Below are the code and all the weights of a small trained network. Each question names an input and a target symbol and asks about switching units off, where a switched-off unit gives its printed mean instead of its output.

import numpy as np


def w(rows, s, z=0):
    codes = np.array(rows[::2]) - 128.0
    scale = np.full(codes.shape[1], s)
    scale[-1] = z or s
    return codes * scale


def f(y):
    return y / 2 * (1 + np.tanh(0.7978845608 * (y + 0.044715 * y**3)))


def softmax(a):
    e = np.exp(a - a.max(-1, keepdims=True))
    return e / e.sum(-1, keepdims=True)


def log_softmax(a):
    a = a - a.max(-1, keepdims=True)
    return a - np.log(np.exp(a).sum(-1, keepdims=True))


def net(x, mask):
    ids = ['ΓΞΦΨβεζη'.index(c) for c in x.split()]
    T = len(ids)
    res = E[ids] + P[:T]
    r = res
    for j in range(2):
        rows = slice(3 * j, 3 * j + 3)
        q, k, v = (r @ M[0][rows].T for M in (Q, K, V))
        z = softmax(np.where(np.tri(T) > 0, q @ k.T / 3**0.5, -1e9)) @ v
        o = O[0][rows]
        res = res + np.where(mask[j], z, o[:, -1]) @ o[:, :-1]
    y = f(res @ A[0][:, :-1].T + A[0][:, -1])
    res = res + np.where(mask[2:14], y, B[0][:, -1]) @ B[0][:, :-1]
    return log_softmax(res[-1] @ U[:, :-1].T + U[:, -1])


Q, K, V, O, A, B = {}, {}, {}, {}, {}, {}
E = w([
[145,51,121,122,240],'Γ',
[161,229,177,180,157],'Ξ',
[109,137,138,142,197],'Φ',
[234,198,129,112,103],'Ψ',
[140,52,25,160,171],'β',
[203,129,178,172,201],'ε',
[127,181,69,254,193],'ζ',
[125,225,58,144,104],'η',
],0.015)
P = w([
[54,175,115,63,232],'0',
[249,186,248,194,118],'1',
[233,185,189,177,84],'2',
[192,110,123,140,78],'3',
[206,180,153,157,79],'4',
[206,176,124,148,85],'5',
[208,171,122,126,100],'6',
[218,199,120,140,91],'7',
[191,162,64,136,102],'8',
[199,194,86,150,117],'9',
[186,254,88,154,101],'10',
[224,207,103,125,109],'11',
[236,167,99,116,125],'12',
],0.0079)
Q[0] = w([
[91,71,175,143,58],'head 1',
[2,63,242,115,63],'head 1',
[120,167,188,181,154],'head 1',
[97,157,156,139,123],'head 2',
[203,175,95,214,229],'head 2',
[120,115,82,111,154],'head 2',
],0.012)
K[0] = w([
[175,107,171,178,44],'head 1',
[209,52,136,254,27],'head 1',
[118,99,142,187,53],'head 1',
[118,48,77,168,101],'head 2',
[97,181,63,97,147],'head 2',
[93,130,108,111,112],'head 2',
],0.0094)
V[0] = w([
[3,93,207,113,178],'head 1',
[111,228,116,204,133],'head 1',
[67,40,29,148,151],'head 1',
[79,98,110,205,115],'head 2',
[147,113,214,184,133],'head 2',
[223,72,116,140,167],'head 2',
],0.012)
O[0] = w([
[36,188,142,211,157,188],'head 1',
[140,85,55,67,189,255],'head 1',
[107,88,68,201,84,129],'head 1',
[194,120,21,203,131,111],'head 2',
[142,139,170,212,247,98],'head 2',
[188,4,220,138,141,132],'head 2',
],0.011,0.0092)
A[0] = w([
[2,11,232,42,118,78],'neuron 1',
[42,147,141,80,60,86],'neuron 2',
[228,131,170,188,135,193],'neuron 3',
[141,196,217,31,75,153],'neuron 4',
[127,130,82,101,69,254],'neuron 5',
[156,134,72,79,220,88],'neuron 6',
[212,111,116,146,139,178],'neuron 7',
[189,182,114,210,122,176],'neuron 8',
[73,226,80,195,83,193],'neuron 9',
[207,62,190,86,131,105],'neuron 10',
[77,53,106,114,208,164],'neuron 11',
[191,148,67,43,182,90],'neuron 12',
],0.0068,0.0089)
B[0] = w([
[169,140,126,184,122,135],'neuron 1',
[120,130,160,235,141,127],'neuron 2',
[95,45,57,144,192,190],'neuron 3',
[193,97,209,121,99,172],'neuron 4',
[124,94,227,75,203,205],'neuron 5',
[205,206,255,171,95,229],'neuron 6',
[61,118,96,73,113,184],'neuron 7',
[164,87,138,77,133,203],'neuron 8',
[109,98,91,70,109,233],'neuron 9',
[188,150,118,184,131,161],'neuron 10',
[97,129,113,117,98,189],'neuron 11',
[114,159,56,234,32,249],'neuron 12',
],0.0068,0.013)
U = w([
[113,113,161,254,26,88],'Γ',
[168,197,132,215,118,4],'Ξ',
[88,110,134,73,161,217],'Φ',
[189,83,147,125,82,106],'Ψ',
[146,20,118,78,86,131],'β',
[168,68,127,67,206,128],'ε',
[200,116,35,165,139,128],'ζ',
[124,127,111,53,48,250],'η',
],0.0059,0.004)

Each question gives the input, a string of symbols that net reads in full, and the target symbol t.
The units are the heads (3 rows each of Q, K, V and O) and the neurons (one row each of A and B). Each row of codes is followed by its name. A weight is (code - 128) times the scale printed after its matrix; where a second scale follows, it is the last column's (O, A, B and U).
mask holds one flag per unit, heads first, then neurons. A switched-off unit (its flag False) gives its mean, the last column of its rows in O or B, instead of its output. The means were averaged over made-up inputs and are rounded, as every weight is.
A unit's drop is (log p(t) with every unit on - log p(t) with that unit switched off) / (log p(t) with every unit on - log p(t) with every unit switched off).
The circuit of an input: a set's keep is (log p(t) with only the set's units on - log p(t) with every unit switched off) / (log p(t) with every unit on - log p(t) with every unit switched off). Starting from the 12 units with the biggest drops (on a tie, the unit counted first), units are removed one at a time, each time the one whose removal leaves the highest keep (on an exact tie, the one counted first), for as long as the keep stays at least 0.8.
units of the circuit, in order: the units of the circuit, biggest drop first
most important unit: the unit with the biggest drop
top k neurons: the k neurons with the biggest drops, biggest first
heads that matter: for each layer, one digit per head in row order, 1 if its drop is at least 0.15 and else 0, layers parted by /
drop of u: that unit's drop, to one decimal
input ε Ψ ζ Φ Ξ Φ β ε, target ε: units of the circuit, in order	[neuron 12; head 2]
input Γ β Γ, target Γ: units of the circuit, in order	[head 1]
input β Ξ Ψ Ψ η Ψ ζ ζ ζ Γ, target β: units of the circuit, in order	[head 1; neuron 12; neuron 6; head 2]
input Ξ Γ Φ Ξ Φ ζ β Ξ Γ ε Ψ, target Ξ: units of the circuit, in order	[head 1; neuron 12; neuron 6; neuron 9]
input Ξ ε Γ η Γ, target Ξ: heads that matter	10
input Φ Γ Ξ, target Φ: heads that matter	10
input Φ ζ Φ ζ Ψ η, target Φ: units of the circuit, in order	[neuron 12; head 1; neuron 6]
input Ψ Φ Φ Ψ Ψ Γ Ξ Φ ε ε Ψ Φ Ξ, target Ψ: units of the circuit, in order	[head 1; neuron 4; neuron 10]
input ε Ψ Φ, target ε: units of the circuit, in order	[head 2; neuron 12]
input ε Ξ Φ ε, target ε: units of the circuit, in order	[head 2; neuron 12]
input β Φ ζ Φ Γ ζ Φ β ζ Φ, target β: units of the circuit, in order	[head 1; head 2; neuron 12; neuron 6]
input ζ Ψ ε Φ ζ Ξ ε Γ ε, target ζ: units of the circuit, in order	[head 2; head 1]
input Ξ η ζ ζ η Ξ η Ψ, target Ξ: top 4 neurons	[neuron 12; neuron 6; neuron 9; neuron 8]
input ε ζ Γ β, target ε: units of the circuit, in order	[neuron 12; head 2]
input ζ Γ Ξ Ψ ζ Ψ, target ζ: most important unit	head 1
input ε Φ ε ε Ψ, target ε: units of the circuit, in order	[head 2; neuron 12]
input ε Ξ ζ Ξ Ψ ζ, target ε: top 3 neurons	[neuron 12; neuron 8; neuron 3]
input ε Ξ Ξ Ξ η Ψ Ψ Ξ Γ Γ Γ Ξ, target ε: units of the circuit, in order	[neuron 12; head 2]
input Ψ Ψ ζ, target Ψ: top 2 neurons	[neuron 4; neuron 10]
input η Ξ Γ β ε Ψ Ξ, target η: units of the circuit, in order	[head 2]
input ε ζ ζ ζ Ξ, target ε: top 2 neurons	[neuron 12; neuron 3]
input ε η ε Ξ Ψ, target ε: top 3 neurons	[neuron 12; neuron 3; neuron 6]
input Ξ β ζ Γ η Γ β Ξ ε ε, target Ξ: top 3 neurons	[neuron 6; neuron 12; neuron 9]
input Φ ζ ζ η Ψ Ψ η Ξ Φ Ξ, target Φ: top 3 neurons	[neuron 12; neuron 6; neuron 9]
input Γ Ξ ζ Ξ ζ Γ η ε η, target Γ: top 2 neurons	[neuron 2; neuron 7]
input Ψ ε ε ε Γ η Ξ ζ ε, target Ψ: drop of head 1	1.4
input Ψ Φ ε Γ ζ Ψ ζ Ψ Ξ Γ, target Ψ: drop of head 1	0.9
